Below are the code and all the weights of a small trained network. Each question names an input and a target symbol and asks about switching units off, where a switched-off unit gives its printed mean instead of its output.

import numpy as np


def w(rows, s, z=0):
    codes = np.array(rows[::2]) - 128.0
    scale = np.full(codes.shape[1], s)
    scale[-1] = z or s
    return codes * scale


def f(y):
    return y / 2 * (1 + np.tanh(0.7978845608 * (y + 0.044715 * y**3)))


def softmax(a):
    e = np.exp(a - a.max(-1, keepdims=True))
    return e / e.sum(-1, keepdims=True)


def log_softmax(a):
    a = a - a.max(-1, keepdims=True)
    return a - np.log(np.exp(a).sum(-1, keepdims=True))


def net(x, mask):
    ids = ['ΔΘΛΠΣαβεζμξφψ'.index(c) for c in x.split()]
    T = len(ids)
    res = E[ids] + P[:T]
    r = res
    for j in range(2):
        rows = slice(3 * j, 3 * j + 3)
        q, k, v = (r @ M[0][rows].T for M in (Q, K, V))
        z = softmax(np.where(np.tri(T) > 0, q @ k.T / 3**0.5, -1e9)) @ v
        o = O[0][rows]
        res = res + np.where(mask[j], z, o[:, -1]) @ o[:, :-1]
    y = f(res @ A[0][:, :-1].T + A[0][:, -1])
    res = res + np.where(mask[2:26], y, B[0][:, -1]) @ B[0][:, :-1]
    return log_softmax(res[-1] @ U[:, :-1].T + U[:, -1])


Q, K, V, O, A, B = {}, {}, {}, {}, {}, {}
E = w([
[106,136,65,121,129,134,181,199,205],'Δ',
[119,180,85,206,138,64,145,220,87],'Θ',
[202,65,151,185,110,89,142,82,118],'Λ',
[21,144,183,63,169,7,177,42,56],'Π',
[101,103,87,189,139,124,132,94,216],'Σ',
[237,107,185,106,219,174,87,149,144],'α',
[123,140,154,101,145,130,94,62,146],'β',
[31,164,224,122,151,201,173,108,216],'ε',
[127,128,39,153,203,205,46,154,92],'ζ',
[123,136,136,173,143,219,234,12,115],'μ',
[131,75,67,109,137,173,71,23,197],'ξ',
[209,79,81,76,76,160,45,150,78],'φ',
[127,201,210,182,123,48,78,142,129],'ψ',
],0.016)
P = w([
[181,254,115,90,151,147,229,22,149],'0',
[145,186,115,125,177,123,188,35,153],'1',
[95,151,132,126,158,97,160,62,136],'2',
[66,107,149,124,155,76,147,93,111],'3',
[42,69,178,114,161,51,115,132,108],'4',
[35,49,179,118,146,55,112,125,102],'5',
],0.0072)
Q[0] = w([
[80,89,134,182,172,78,150,119,190],'head 1',
[80,134,184,174,179,64,210,141,176],'head 1',
[113,140,136,134,189,114,221,92,55],'head 1',
[155,45,187,131,151,194,87,2,132],'head 2',
[219,116,135,78,92,156,24,132,143],'head 2',
[189,151,174,169,212,125,61,89,52],'head 2',
],0.0091)
K[0] = w([
[78,84,102,157,189,13,74,64,148],'head 1',
[67,142,134,102,194,36,165,73,129],'head 1',
[127,159,104,140,204,101,176,64,86],'head 1',
[63,15,184,70,207,97,111,73,82],'head 2',
[131,192,151,54,115,137,134,10,86],'head 2',
[76,120,95,192,194,50,106,37,2],'head 2',
],0.0083)
V[0] = w([
[181,190,133,165,42,220,152,125,140],'head 1',
[85,90,134,255,85,157,44,153,188],'head 1',
[94,193,104,141,87,140,123,90,116],'head 1',
[86,231,165,216,118,170,168,101,88],'head 2',
[32,126,155,104,145,47,123,140,102],'head 2',
[207,148,175,180,127,80,131,73,171],'head 2',
],0.0068)
O[0] = w([
[82,155,189,75,100,50,233,253,162,187],'head 1',
[218,161,185,167,6,221,237,62,194,39],'head 1',
[145,137,191,46,228,73,81,190,154,184],'head 1',
[54,173,183,170,28,205,110,22,71,253],'head 2',
[24,221,52,165,185,20,102,152,103,78],'head 2',
[151,78,225,179,58,77,54,83,155,206],'head 2',
],0.0052,0.0057)
A[0] = w([
[155,165,9,169,115,132,145,198,140,85],'neuron 1',
[47,125,198,118,85,66,83,222,139,134],'neuron 2',
[169,114,173,53,61,50,199,74,163,163],'neuron 3',
[48,181,182,204,164,86,161,152,113,78],'neuron 4',
[146,153,80,221,131,70,220,123,204,137],'neuron 5',
[75,205,114,36,118,121,143,145,171,155],'neuron 6',
[148,77,145,167,101,157,107,181,111,2],'neuron 7',
[189,49,203,151,132,132,155,87,110,111],'neuron 8',
[124,180,198,116,110,115,92,105,181,174],'neuron 9',
[222,165,137,197,125,173,91,106,107,167],'neuron 10',
[157,84,123,63,164,200,180,183,125,201],'neuron 11',
[185,5,130,103,87,160,67,121,123,156],'neuron 12',
[149,140,180,190,84,196,69,136,254,167],'neuron 13',
[136,141,30,184,106,96,139,205,104,122],'neuron 14',
[72,54,68,201,160,84,105,161,80,140],'neuron 15',
[112,37,119,129,146,148,84,99,206,61],'neuron 16',
[116,3,56,99,105,177,195,90,172,156],'neuron 17',
[108,151,97,24,138,169,193,215,206,43],'neuron 18',
[227,93,54,130,26,107,94,125,80,191],'neuron 19',
[149,115,225,45,215,101,154,180,219,109],'neuron 20',
[176,137,169,108,198,121,68,108,186,143],'neuron 21',
[136,45,144,67,82,128,124,254,97,44],'neuron 22',
[64,148,128,53,86,108,106,163,149,105],'neuron 23',
[107,179,202,189,109,107,110,140,202,62],'neuron 24',
],0.0077,0.004)
B[0] = w([
[134,166,205,133,188,61,143,92,151,159],'neuron 1',
[157,125,111,154,104,194,138,1,64,178],'neuron 2',
[125,67,57,145,159,150,51,124,157,213],'neuron 3',
[178,88,101,65,115,94,185,166,118,254],'neuron 4',
[182,78,162,165,160,146,168,192,217,187],'neuron 5',
[104,85,178,136,177,143,103,119,183,172],'neuron 6',
[118,152,103,130,138,130,173,145,187,120],'neuron 7',
[136,119,192,176,75,130,77,88,116,250],'neuron 8',
[99,127,57,165,135,59,144,135,96,204],'neuron 9',
[101,89,93,115,130,154,156,201,71,176],'neuron 10',
[131,105,110,125,79,181,102,189,118,175],'neuron 11',
[149,115,156,75,190,104,225,132,156,226],'neuron 12',
[110,161,115,123,97,132,190,225,144,193],'neuron 13',
[118,165,187,84,182,124,121,58,140,174],'neuron 14',
[131,123,146,119,86,197,115,160,174,187],'neuron 15',
[101,217,90,155,114,93,175,172,123,162],'neuron 16',
[216,203,158,84,25,181,103,111,104,201],'neuron 17',
[89,54,129,90,113,204,91,72,136,152],'neuron 18',
[83,53,89,81,203,99,116,119,105,177],'neuron 19',
[56,138,150,91,68,73,90,154,98,206],'neuron 20',
[96,197,149,163,74,116,98,113,134,183],'neuron 21',
[124,176,105,241,124,143,183,57,107,135],'neuron 22',
[116,82,194,173,144,184,149,64,84,134],'neuron 23',
[99,77,61,129,81,98,141,141,58,168],'neuron 24',
],0.0075,0.0065)
U = w([
[103,114,176,80,178,125,142,140,219,57],'Δ',
[149,169,167,136,255,55,219,161,134,222],'Θ',
[147,48,139,180,147,63,105,127,154,79],'Λ',
[112,141,114,119,134,118,124,134,125,4],'Π',
[124,127,87,190,117,133,152,181,160,186],'Σ',
[122,147,210,99,82,100,92,197,81,108],'α',
[84,177,89,133,188,66,49,76,143,213],'β',
[31,136,117,102,114,106,196,152,130,2],'ε',
[98,153,81,169,174,229,94,194,70,240],'ζ',
[152,156,195,168,87,232,165,20,65,119],'μ',
[144,188,99,33,71,104,125,104,151,128],'ξ',
[161,71,91,27,115,130,142,173,86,117],'φ',
[135,137,75,156,84,101,134,132,59,51],'ψ',
],0.0073,0.0038)

Each question gives the input, a string of symbols that net reads in full, and the target symbol t.
The units are the heads (3 rows each of Q, K, V and O) and the neurons (one row each of A and B). Each row of codes is followed by its name. A weight is (code - 128) times the scale printed after its matrix; where a second scale follows, it is the last column's (O, A, B and U).
mask holds one flag per unit, heads first, then neurons. A switched-off unit (its flag False) gives its mean, the last column of its rows in O or B, instead of its output. The means were averaged over made-up inputs and are rounded, as every weight is.
A unit's drop is (log p(t) with every unit on - log p(t) with that unit switched off) / (log p(t) with every unit on - log p(t) with every unit switched off).
The circuit of an input: a set's keep is (log p(t) with only the set's units on - log p(t) with every unit switched off) / (log p(t) with every unit on - log p(t) with every unit switched off). Starting from the 12 units with the biggest drops (on a tie, the unit counted first), units are removed one at a time, each time the one whose removal leaves the highest keep (on an exact tie, the one counted first), for as long as the keep stays at least 0.8.
units of the circuit, in order: the units of the circuit, biggest drop first
k most important neurons: the k neurons with the biggest drops, biggest first
which heads matter: for each layer, one digit per head in row order, 1 if its drop is at least 0.15 and else 0, layers parted by /
drop when u is switched off: that unit's drop, to one decimal
input φ ε μ Π μ μ, target ζ: units of the circuit, in order => head 1; head 2; neuron 15
input Θ ε Π μ α φ, target β: units of the circuit, in order => head 2; neuron 14
input α α Θ, target Θ: 2 most important neurons => neuron 1; neuron 14
input Θ Λ Λ, target Λ: units of the circuit, in order => head 2; neuron 3
input μ μ μ μ Θ μ, target Θ: units of the circuit, in order => head 2; head 1; neuron 8
input μ Π μ Δ, target β: units of the circuit, in order => head 1
input μ Δ α, target α: units of the circuit, in order => neuron 20; neuron 21
input μ μ ε ψ, target ψ: 2 most important neurons => neuron 24; neuron 9
input ξ ε α ξ φ Σ, target Σ: units of the circuit, in order => head 1; neuron 5; neuron 13; neuron 16
input μ μ μ Π Λ, target β: units of the circuit, in order => head 1; head 2
input Π ζ ε μ α, target β: units of the circuit, in order => head 2; head 1
input μ Θ μ α Δ Θ, target μ: 3 most important neurons => neuron 2; neuron 15; neuron 14
input μ α μ β, target β: which heads matter => 00
input ξ μ Π Θ, target β: units of the circuit, in order => head 1
input μ μ ε Π μ, target ζ: units of the circuit, in order => head 1; neuron 15; head 2
input μ μ Δ Σ, target Σ: 2 most important neurons => neuron 5; neuron 13
input μ φ Λ, target Λ: 2 most important neurons => neuron 3; neuron 8
input μ β Θ, target Θ: drop when neuron 4 is switched off => 0.3
input μ μ μ ε ε, target ε: drop when neuron 20 is switched off => 0.2
input μ α μ ε, target ε: drop when neuron 17 is switched off => 0.1
input Θ Δ Δ, target Δ: drop when neuron 6 is switched off => 0.2
input μ Θ ξ μ α, target α: units of the circuit, in order => neuron 20
